Below are the code and all the weights of a small trained network. Each question names an input and a target symbol and asks about switching units off, where a switched-off unit gives its printed mean instead of its output.

import numpy as np


def w(rows, s, z=0):
    codes = np.array(rows[::2]) - 128.0
    scale = np.full(codes.shape[1], s)
    scale[-1] = z or s
    return codes * scale


def softmax(a):
    e = np.exp(a - a.max(-1, keepdims=True))
    return e / e.sum(-1, keepdims=True)


def log_softmax(a):
    a = a - a.max(-1, keepdims=True)
    return a - np.log(np.exp(a).sum(-1, keepdims=True))


def net(x, mask):
    ids = ['αβδεζμξπστφψω'.index(c) for c in x.split()]
    T = len(ids)
    res = E[ids] + P[:T]
    u = 0
    for l in range(3):
        r = res
        for j in range(2):
            rows = slice(3 * j, 3 * j + 3)
            q, k, v = (r @ M[l][rows].T for M in (Q, K, V))
            z = softmax(np.where(np.tri(T) > 0, q @ k.T / 3**0.5, -1e9)) @ v
            o = O[l][rows]
            res = res + np.where(mask[u + j], z, o[:, -1]) @ o[:, :-1]
        u += 2
    return log_softmax(res[-1] @ U[:, :-1].T + U[:, -1])


Q, K, V, O = {}, {}, {}, {}
E = w([
[144,216,72,158,153,121,155,108,141,130],'α',
[199,206,103,119,118,126,154,170,121,174],'β',
[113,67,192,156,174,159,166,191,183,98],'δ',
[181,187,129,63,197,114,200,85,117,120],'ε',
[217,139,112,2,169,140,101,126,68,124],'ζ',
[201,154,151,110,55,158,183,156,18,84],'μ',
[106,148,46,18,88,163,200,144,137,97],'ξ',
[118,145,144,116,31,139,97,72,106,53],'π',
[103,141,150,148,39,161,162,107,156,191],'σ',
[116,103,141,68,144,185,107,40,161,167],'τ',
[85,113,102,94,154,112,138,108,98,235],'φ',
[109,84,142,116,86,181,83,129,31,191],'ψ',
[75,105,168,133,151,120,190,92,24,158],'ω',
],0.012)
P = w([
[184,179,51,167,118,195,176,41,49,144],'0',
[173,156,73,133,106,210,200,60,87,155],'1',
[146,160,96,112,111,220,171,94,106,152],'2',
[123,151,121,79,119,193,165,120,114,143],'3',
[102,141,142,60,120,181,155,140,124,143],'4',
[87,123,163,48,116,163,163,165,133,143],'5',
[64,104,180,28,118,134,171,167,150,139],'6',
[54,87,199,19,123,124,188,189,165,149],'7',
[60,55,213,2,102,101,229,194,208,137],'8',
],0.0062)
Q[0] = w([
[151,172,119,122,125,130,146,187,116,55],'0.h0',
[80,154,112,37,59,240,200,127,130,128],'0.h0',
[114,178,134,30,103,254,199,132,115,167],'0.h0',
[68,128,102,84,115,154,116,140,120,86],'0.h1',
[152,190,116,102,137,149,148,165,123,139],'0.h1',
[106,135,139,111,138,189,166,160,133,145],'0.h1',
],0.009)
K[0] = w([
[139,145,119,137,49,145,159,183,138,15],'0.h0',
[88,2,231,159,158,79,93,178,189,66],'0.h0',
[53,12,238,119,141,70,125,209,222,91],'0.h0',
[194,142,172,208,166,64,82,121,138,160],'0.h1',
[92,46,177,161,127,101,97,94,131,90],'0.h1',
[149,106,154,159,178,166,123,172,181,74],'0.h1',
],0.0061)
V[0] = w([
[152,227,118,29,46,143,181,40,29,146],'0.h0',
[187,68,117,76,42,144,148,209,56,32],'0.h0',
[226,226,112,132,205,101,211,253,93,149],'0.h0',
[154,132,120,157,175,129,121,142,146,91],'0.h1',
[127,69,203,204,205,98,99,226,225,23],'0.h1',
[142,201,98,133,80,93,118,12,33,161],'0.h1',
],0.0047)
O[0] = w([
[191,153,147,115,172,158,195,127,101,112,211],'0.h0',
[128,115,162,70,108,148,127,213,30,57,169],'0.h0',
[136,110,114,194,155,2,181,233,90,129,147],'0.h0',
[124,111,115,149,140,81,115,101,135,107,108],'0.h1',
[106,110,124,128,131,42,55,143,178,88,1],'0.h1',
[173,181,113,174,139,186,154,111,106,139,175],'0.h1',
],0.007,0.0076)
Q[1] = w([
[137,137,156,19,89,254,182,153,110,114],'1.h0',
[136,107,131,147,95,115,3,92,144,61],'1.h0',
[162,105,87,138,174,52,133,238,92,43],'1.h0',
[115,116,132,102,119,236,208,103,103,125],'1.h1',
[140,122,144,126,135,178,191,177,133,147],'1.h1',
[139,105,134,178,131,127,54,144,174,102],'1.h1',
],0.0098)
K[1] = w([
[40,48,191,152,93,95,100,120,171,136],'1.h0',
[152,237,81,169,133,171,159,79,131,159],'1.h0',
[134,200,50,51,104,89,155,130,181,50],'1.h0',
[2,43,159,95,111,107,97,124,93,159],'1.h1',
[98,122,121,96,73,50,69,158,141,153],'1.h1',
[195,161,111,141,114,165,92,102,126,129],'1.h1',
],0.0095)
V[1] = w([
[163,250,115,122,166,60,168,101,140,48],'1.h0',
[65,141,120,172,104,128,187,139,242,210],'1.h0',
[102,162,174,202,4,145,91,27,129,1],'1.h0',
[129,87,204,123,193,158,164,140,169,59],'1.h1',
[224,146,243,142,144,124,144,209,193,107],'1.h1',
[29,13,169,168,193,130,143,112,123,170],'1.h1',
],0.0064)
O[1] = w([
[138,159,131,150,194,33,168,126,172,98,110],'1.h0',
[60,254,104,92,130,165,130,115,65,133,101],'1.h0',
[152,166,200,128,70,130,129,99,242,67,24],'1.h0',
[82,74,179,141,141,116,189,67,98,80,137],'1.h1',
[66,95,182,157,107,27,157,93,89,162,111],'1.h1',
[70,103,146,184,158,241,105,139,104,98,3],'1.h1',
],0.0078,0.0055)
Q[2] = w([
[160,145,118,161,130,225,146,61,67,175],'2.h0',
[121,206,183,44,85,194,202,137,62,50],'2.h0',
[180,81,113,94,173,124,213,116,87,132],'2.h0',
[162,174,98,114,134,124,189,123,81,186],'2.h1',
[179,127,193,233,133,53,52,63,254,74],'2.h1',
[132,159,120,128,73,224,105,79,152,108],'2.h1',
],0.0083)
K[2] = w([
[75,66,194,175,179,164,119,95,47,150],'2.h0',
[30,105,151,107,127,134,89,125,194,159],'2.h0',
[57,110,190,65,119,130,164,166,81,50],'2.h0',
[23,77,136,132,134,146,161,152,153,122],'2.h1',
[254,174,122,149,174,142,152,140,147,104],'2.h1',
[169,132,166,184,154,201,108,58,47,173],'2.h1',
],0.0083)
V[2] = w([
[142,176,44,49,67,109,77,94,160,193],'2.h0',
[78,184,160,197,107,100,166,134,110,104],'2.h0',
[121,111,146,96,254,138,128,17,159,118],'2.h0',
[115,58,173,193,133,123,119,136,119,88],'2.h1',
[118,118,88,84,82,173,163,141,165,47],'2.h1',
[105,110,196,184,51,138,111,81,135,134],'2.h1',
],0.008)
O[2] = w([
[94,129,122,109,110,96,107,154,149,176,133],'2.h0',
[133,206,129,120,155,137,184,125,105,101,80],'2.h0',
[71,93,104,124,137,142,111,9,140,149,84],'2.h0',
[151,114,91,125,125,137,169,143,141,155,2],'2.h1',
[115,121,79,151,46,101,129,120,75,66,165],'2.h1',
[166,148,121,86,104,143,170,122,127,169,8],'2.h1',
],0.013,0.0075)
U = w([
[171,132,68,180,159,252,168,90,109,72,163],'α',
[130,251,147,54,86,144,146,147,86,144,147],'β',
[206,48,106,120,74,186,109,209,173,185,144],'δ',
[105,85,86,103,110,84,168,184,205,195,114],'ε',
[102,80,109,108,77,79,113,15,113,192,99],'ζ',
[86,131,171,113,173,60,169,55,137,147,99],'μ',
[101,198,90,171,155,113,98,104,183,89,132],'ξ',
[80,95,54,210,92,40,102,144,36,55,149],'π',
[117,166,189,148,180,104,138,189,145,160,66],'σ',
[201,101,221,143,123,116,158,154,136,122,3],'τ',
[52,152,145,126,198,223,14,191,131,111,95],'φ',
[180,92,243,98,81,89,128,95,255,53,233],'ψ',
[159,24,173,110,147,67,146,110,158,212,133],'ω',
],0.0046,0.0044)

Each question gives the input, a string of symbols that net reads in full, and the target symbol t.
The units are the heads (3 rows each of Q, K, V and O). Each row of codes is followed by its name. A weight is (code - 128) times the scale printed after its matrix; where a second scale follows, it is the last column's (O and U).
mask holds one flag per head, layer by layer. A switched-off head (its flag False) gives its mean, the last column of its rows in O, instead of its output. The means were averaged over made-up inputs and are rounded, as every weight is.
A unit's drop is (log p(t) with every unit on - log p(t) with that unit switched off) / (log p(t) with every unit on - log p(t) with every unit switched off).
The circuit of an input: a set's keep is (log p(t) with only the set's units on - log p(t) with every unit switched off) / (log p(t) with every unit on - log p(t) with every unit switched off). Starting from all 6 units, units are removed one at a time, each time the one whose removal leaves the highest keep (on an exact tie, the one counted first), for as long as the keep stays at least 0.8.
circuit, biggest first: the units of the circuit, biggest drop first
most important unit: the unit with the biggest drop
which heads matter: for each layer, one digit per head in row order, 1 if its drop is at least 0.15 and else 0, layers parted by /
drop when u is switched off: that unit's drop, to one decimal
input ξ β ξ φ, target φ: most important unit	2.h1
input ψ σ ξ ξ ψ τ ξ, target δ: circuit, biggest first	1.h0, 2.h0
input α σ ξ ξ ω ε, target α: which heads matter	00 / 01 / 10
input π φ δ ξ σ β β ξ α, target α: circuit, biggest first	1.h1, 2.h0, 0.h0
input φ ζ σ ζ, target β: circuit, biggest first	0.h1, 1.h0, 2.h0
input ξ π ξ σ ω ξ σ σ, target β: which heads matter	01 / 10 / 01
input β π β σ σ δ σ σ α, target α: circuit, biggest first	1.h1, 2.h0
input ξ ξ ξ δ ξ ζ σ ξ, target ε: which heads matter	11 / 11 / 11
input ξ ε σ β ξ ε, target π: which heads matter	10 / 00 / 01
input α β ε π ε, target ψ: which heads matter	00 / 10 / 00
input β φ ε, target φ: circuit, biggest first	2.h1, 1.h1, 1.h0
input ζ ψ ε, target δ: circuit, biggest first	1.h0, 2.h0, 1.h1
input ξ ξ ξ σ ξ β, target β: circuit, biggest first	1.h0, 2.h1, 2.h0
input ψ β ζ, target δ: most important unit	1.h0
input ω σ ε ξ π τ τ α, target ζ: which heads matter	10 / 00 / 10
input β ξ ε ψ β, target δ: which heads matter	00 / 10 / 10
input τ ζ β ζ, target ω: which heads matter	11 / 11 / 10
input ξ σ ζ ξ π σ σ ξ β, target β: circuit, biggest first	1.h0, 2.h1, 0.h0
input ζ β δ β φ ξ, target α: which heads matter	00 / 11 / 11
input ξ δ φ, target α: most important unit	1.h1
input ζ β β ξ ξ ε, target π: which heads matter	00 / 00 / 01
input σ ε ξ δ ε ξ δ, target π: which heads matter	11 / 00 / 01
input ξ β ω, target α: circuit, biggest first	2.h0, 1.h1
input φ ξ ξ π σ ω, target α: circuit, biggest first	1.h1, 2.h0
input ζ β τ ξ, target ζ: circuit, biggest first	2.h0, 0.h0
input ξ ξ ξ π π, target ψ: which heads matter	10 / 10 / 00
input ζ ξ σ δ ξ σ β ξ, target δ: most important unit	0.h1
input β β β β ε σ β ζ δ, target α: drop when 2.h0 is switched off	0.9
input σ ψ ω ξ δ ε, target α: drop when 1.h1 is switched off	1.2
input β δ π σ, target α: drop when 1.h1 is switched off	1.8
